After every row comes roughly how far along a hidden order it lies, from 0 to 20.
[  1  16  -4  -3 -14   3   8 -16  12   1 -11 -27  -8  45 -15  13   1  11
   4  11   4   4  10  -1 -10   7  -6  -2  -1   8  25  -2   1 -14  -2  20
  -6 -15  27   7 -38 -13 -29  12  33  -4  -2  -4  -9  12   4  25  15   2
 -13  -5 -27 -17   9  -3 -44 -35  12  -6 -11 -12   8  25  -1  -4 -20   1]
10
[-33   2  15 -19 -10 -13   3 -20  10   6  -4  36  21  14 -23  17   9  -2
  -3  20   3 -24   3   0 -11  -7 -16   2 -17 -17 -16 -23  -9   4  11   0
  21 -25  14  17 -23   2   5   5 -13 -10  -7  16  -1  -2  26  -2  -8  -5
 -23   3 -15  28   7   0  -1   1   8 -10   1 -14   3  25   1 -11 -21  -6]
15
[  7  12  16  -5   6  10  -6  -9  20  10  -3  17  15 -12  41 -27   4 -27
   1  17  -6  11  17 -10   3  15 -46  22  14   8  11  16   2  38  11  22
  -7 -33 -25 -15  12   5 -12   3  -5  -7  -5   4  24 -16  -8  -5   0  15
   5  -7  16  17  -1   5   8   2  -1 -37  22  -5   2  -3  10   8 -45  -8]
12
[  0   6   0  -1 -21   2  -3 -13  15  -5 -18   9 -22  14 -27 -15  -1   5
  -7  -8  -9  12 -30  -3 -24  11   4  -7   1  -9  10 -21  -1  25  21   2
 -22  33 -30  14 -12 -13   3   8   1   4   4  16  -7 -24   9   3 -28   9
   4  -5 -13 -20  -4   0 -42  -5  -3  -1 -19 -36   8   5 -12  -2   1  10]
3
[-44  -2  15 -13  -4 -22  12 -10  -2  -8   1  24 -19  22 -52  37   5  21
   4   7  14 -13  -9  -8  -7  -6  10  -5 -10 -13 -15 -44  -2  -3 -15  -7
   3 -34  44  15 -29 -27 -36   7  10 -14  -6   3 -24  20  29  27 -16 -17
 -39 -18 -29   6  -1  -7 -40 -14   8   2 -19 -29  19  35   4 -23  35  16]
17
[ 17   1  -4  -1  -2   1 -19 -28   1  12  -2  20  -8  -9  30 -24   6   6
  -4  -9 -19 -12 -15   5   0  -3 -11   4   1  14   1  10   6  16   9  -6
  11  13 -18  -8  25  18  36 -13 -34   6  -9  -6  14 -16 -17 -32 -12  18
  30  14  28   0 -15  -1  54  30  -8 -14  30   9   8 -38   2  -5 -30  -7]
10
[  3   9  12   3  -5   6 -11  -6  11   9 -10  21  19 -11  29 -29   8 -20
 -12   4 -12   4  -8 -11  -5  17 -19  12   5 -11   7  12  -5  34  30  20
 -23  -5 -33  11  25   0  -2   6  -8  -9   5   6  15 -14   2 -11 -10  10
   6   5  17  12   5   9  -8  16   2 -24  -5 -11 -14  -5  -2 -12 -28  10]
7
[ -6  10  -3   6 -19   7  16  -5  18 -10 -17 -16 -21  41 -41   6  -3  18
  -8   1  19   8 -22   5 -34  10  21 -16   1 -17  13 -22  -3 -12  26  -4
 -19  25 -21  23 -28 -27 -22   5  28   2  11  10 -18 -11  16  27 -20  -2
 -18 -11 -39 -30   8  -9 -63 -29  -1  10 -40 -46   3  31 -13  -5  26  11]
0
[  0   4   6 -11   9  -5 -10 -34   2  11   2  15   1   4  13  -3  10   4
   4   7 -12 -14   1   0   6 -11 -22  10  -6  11   4   2   6  29  -5  -1
  24 -27  15 -11  -9  16  12  -6 -18  -1 -17 -12  13  -2  -6 -14  -3   7
   6   1  12   8  -9  -1  32  15   2 -25  34   8  17 -16   8  -4 -34  -8]
15
[ -1  -6  -3 -12 -10  -8  -9 -28   6   2  -6  34 -24   1 -22  -8   3  15
  -5  -9 -12  -4 -42   0 -12  -4   5  -9  -9  -5  -8 -22   1  22   5 -13
   6  28 -16   6  -4  -1  34  -7 -28  10  -8   9  -2 -22   4 -18 -31   3
  13   3   5  -8 -15  -1   5  20  -5   1  10 -14  19 -17  -7  -6   3   0]
8
[-24   6  13 -14   5  -4  -3 -20   6   7   7  14  18   9   7  16   8  -4
   6  26   5 -29  34   5   1 -12 -28  14  -4   8  -7   1   0  -9 -17   4
  32 -54  22  -8 -17  12   0   1 -17 -11 -14  -3  10   6   7  -4   8   6
 -17   6   0  31   2  -6  38   5   3 -22  22   1   3   8  15  -2 -43 -13]
20
[ 28   7   3  12  -5  25  -7   0  12   6  -6  -1   3 -19  36 -43   3 -19
  -8 -13 -13  20 -10   8 -14  10 -15   4   8   6   7  25   8  27  27   4
 -12  28 -55  -6  32  12  29 -11 -17   8  10   4  12 -26 -19 -27 -18  17
  35  -4  20  -5  -5   2  15  19 -11  -9   4  -4  -5 -27  -2  16 -19  -1]
0
[  6   6   6  -7  20  15 -23 -15   9  -2   2   3   0 -20  45 -24   5 -26
  13  12 -12  15  24  -9  20   5 -44  25  11  36  16  20  11  37 -21  13
   6 -34  -8 -39  10  13   2   5  -3  -8 -17  -6  20  -3 -23 -11  11  17
  19 -19  28  12 -16   6  36   3 -12 -30  44  14  15 -24  15  24 -44 -12]
17

Next part:
[-12  11  12  -3   8  -7 -25  20 -21  -8  25  -7  -1   1  35 -13   3  20
 -18  13  15 -21  -8  -4   7 -17  -3  -5   0 -27   5  28   7  -9 -14  11
  15  14  -7   7   8  -1  -4   4  -6  12  16  16  -2  -3]
3
[ -6  18  13   2  -4  -7 -17  22 -15   0   9  -6   7  13   3  -7   3  30
   6   7  11  -9  -6   1  -4  -5   1   0  -8  -3   1  37  -5   9 -25  20
  -1  -5  -9   6   2   9  -2  -2  -7   4  -7  17   9   1]
16
[ -8  15  11   1   0  -9 -15  22 -14   0  13  -7   2   9  15  -7   2  28
  -1   8  13 -11  -7  -1   0  -8  -1  -4  -5 -10   1  32   0   2 -17  14
   2   2  -6   6   6   8  -1   0  -5   6   6  20   6   0]
11
[-10  13  14  -2   4  -7 -24  21 -22  -7  20  -6   2   7  23 -11   5  24
 -10  11  13 -19  -8  -2   3 -13  -2  -2  -3 -19   4  33   2   0 -21  16
  10   6  -6   8   5   2  -4   1  -7  10   5  17   2  -2]
8
[-11  12   9  -1   5 -12 -18  22 -15   0  18 -12  -2   4  28  -8   1  26
  -8  12  14 -12  -7  -4   3 -12  -2  -8   0 -21   3  30   6  -7  -9   9
   8  11  -2   5   9   5  -1   4  -7  10  19  20   1  -1]
5
[-11  15  11  -2   4  -9 -19  20 -16  -3  20  -8   0   4  25 -10   2  25
  -9  12  14 -15  -7  -3   3 -12  -2  -5  -1 -20   3  30   4  -5 -14  11
   8   9  -4   5   8   4  -2   2  -6  11  13  18   1  -1]
6
[ -8  15  13  -1   1  -6 -21  20 -19  -4  18  -6   3   7  18 -10   3  27
  -6   9  13 -14  -7  -2   1 -11  -1  -2  -5 -16   3  33   1   2 -22  16
   6   4  -7   7   6   4  -3   0  -6   9   4  16   3  -1]
10
[ -5  20  12   3  -6  -7  -9  20  -9   6   5  -4   7  14  -5  -5   0  33
  11   5  11  -2  -5   3  -7   0   2   1 -13   6  -1  36 -10  12 -24  18
 -10 -11 -11   6   5  13   0  -5  -7   3  -6  16  12   3]
18
[ -7  17  13   1  -2  -4 -16  20 -16  -1  12  -4   6  11   5  -9   4  31
   2   6  12 -11  -6   2  -3  -7   0   0  -9  -5   2  35  -5   8 -26  19
  -1  -4 -10   7   3   7  -2  -3  -6   6  -5  17   8   1]
15
[-10  13  11  -2   4  -9 -19  20 -17  -3  19  -8   0   4  25 -10   2  23
  -7  11  14 -14  -7  -3   3 -13  -2  -4  -1 -19   3  31   3  -4 -14  11
   8   8  -4   5   8   5  -1   2  -7   9  12  18   1  -1]
7
[-12   8  16  -5   9  -8 -37  24 -32 -18  30  -7   0   6  45 -15  12  18
 -24  18  15 -33 -12  -5  11 -23  -4  -7   6 -34   7  33  12  -8 -19  19
  27  18  -4   9   3  -8  -9   7  -8  16   8  18  -3  -5]
1
[ -3  20  13   4  -8 -10 -17  24 -15   2   6  -7   8  17  -5  -5   5  36
  11   5  10  -4  -7   3  -7  -4   2  -3  -8   7   0  42  -6  15 -27  24
  -5 -10 -10   6   0  11  -2  -3  -8   2 -13  22  13   3]
20
[ -8  14  14  -1   1  -8 -22  23 -19  -5  17  -7   4  11  17  -9   5  26
  -5  10  13 -15  -8  -2   1 -11  -1  -4  -3 -12   3  34   1   2 -22  18
   8   2  -7   7   4   3  -4   1  -7   8   1  19   5  -1]
10
[-12  13  10  -2   7  -8 -16  20 -17  -1  20  -8  -1   2  27 -10  -1  22
 -10  11  15 -14  -6  -3   4 -12  -3  -4  -2 -22   2  27   4  -8  -9   7
   7  11  -4   5  11   5  -1   2  -7   9  20  16  -1  -1]
5
[ -6  17  11   1  -2  -9 -16  22 -14   1  12  -7   4  10   9  -8   2  30
   2   7  13  -8  -6   0  -2  -7   0  -3  -6  -6   1  30  -3   4 -22  16
   0  -1  -7   6   5   9  -1  -1  -7   6   2  19   7   1]
13
[ -3  20  13   3  -7  -9 -14  24 -13   3   5  -5   7  16  -5  -5   3  36
  11   5  10  -4  -7   3  -6  -3   2  -1 -10   5  -1  40  -6  14 -28  22
  -6  -9 -10   6   1  12  -1  -2  -8   3  -9  21  12   3]
19
[ -6  20  14   1  -5   0 -13  19 -14  -2  10  -1   9  14  -6  -8   3  32
   5   3  11 -10  -4   3  -6  -3   1   5 -14   1   1  36 -10  13 -33  19
  -5 -10 -13   7   2   9  -2  -6  -5   4 -14  14   9   1]
18
[ -4  19  13   3  -7  -4 -12  21 -12   3   6  -3   9  15 -10  -5   3  35
  11   2  10  -5  -5   4  -7  -1   2   2 -14   6   0  38 -11  15 -30  21
  -9 -13 -13   7   2  13  -1  -6  -6   2 -15  17  12   3]
20
[ -6  19  13   2  -5  -4 -16  22 -16  -2  10  -3   8  14  -1  -7   4  32
   5   4  10 -11  -6   3  -4  -5   1   2 -11   2   1  39  -8  13 -30  21
  -4  -9 -12   7   1   9  -3  -4  -6   4 -12  16  10   1]
17
[-14   8  11  -4   9  -8 -24  21 -21  -9  28  -9  -2   0  41 -13   3  20
 -19  15  16 -22  -9  -6   8 -18  -4  -6   3 -32   5  25   9 -13 -10   7
  17  18  -1   7  10  -2  -4   5  -6  13  21  17  -5  -4]
0
[-13   8  11  -4   9 -11 -27  22 -23  -8  28 -10  -3   0  42 -14   4  18
 -19  16  16 -24  -9  -7   9 -20  -4  -8   5 -33   5  28  12 -13 -11   9
  19  20   0   6   9  -3  -4   7  -8  14  23  19  -4  -3]
0
[-13  11  11  -3   7  -9 -21  22 -17  -5  24  -8  -2   0  34 -12   1  20
 -15  13  16 -18  -7  -5   5 -15  -3  -6   0 -27   4  34   7  -9 -11   8
  11  14  -3   6  10   1  -2   4  -6  12  19  17  -2  -2]
3
[-10  15  12  -2   3  -1 -15  18 -15  -4  17  -3   4   6  13 -11   1  25
  -6   7  13 -16  -5   0  -1  -8  -2   3  -9 -12   3  27  -5   1 -22  13
   3   2  -9   7   7   5  -2  -3  -4   8   2  11   1  -1]
10
[-11  11  13  -3   6  -8 -25  22 -22  -9  24  -7   0   4  33 -13   5  21
 -16  14  15 -21  -9  -4   6 -17  -3  -6   2 -26   5  31   7  -7 -16  13
  15  13  -4   7   7  -1  -4   4  -7  12  13  18  -1  -3]
4
[ -7  16  12   1   0  -9 -19  22 -17  -1  14  -7   4  10   9  -8   3  30
   0   8  12 -11  -7  -1  -1 -10   0  -3  -5 -10   2  34   0   4 -21  17
   3   1  -7   6   5   7  -2   0  -7   7   1  19   6   0]
12
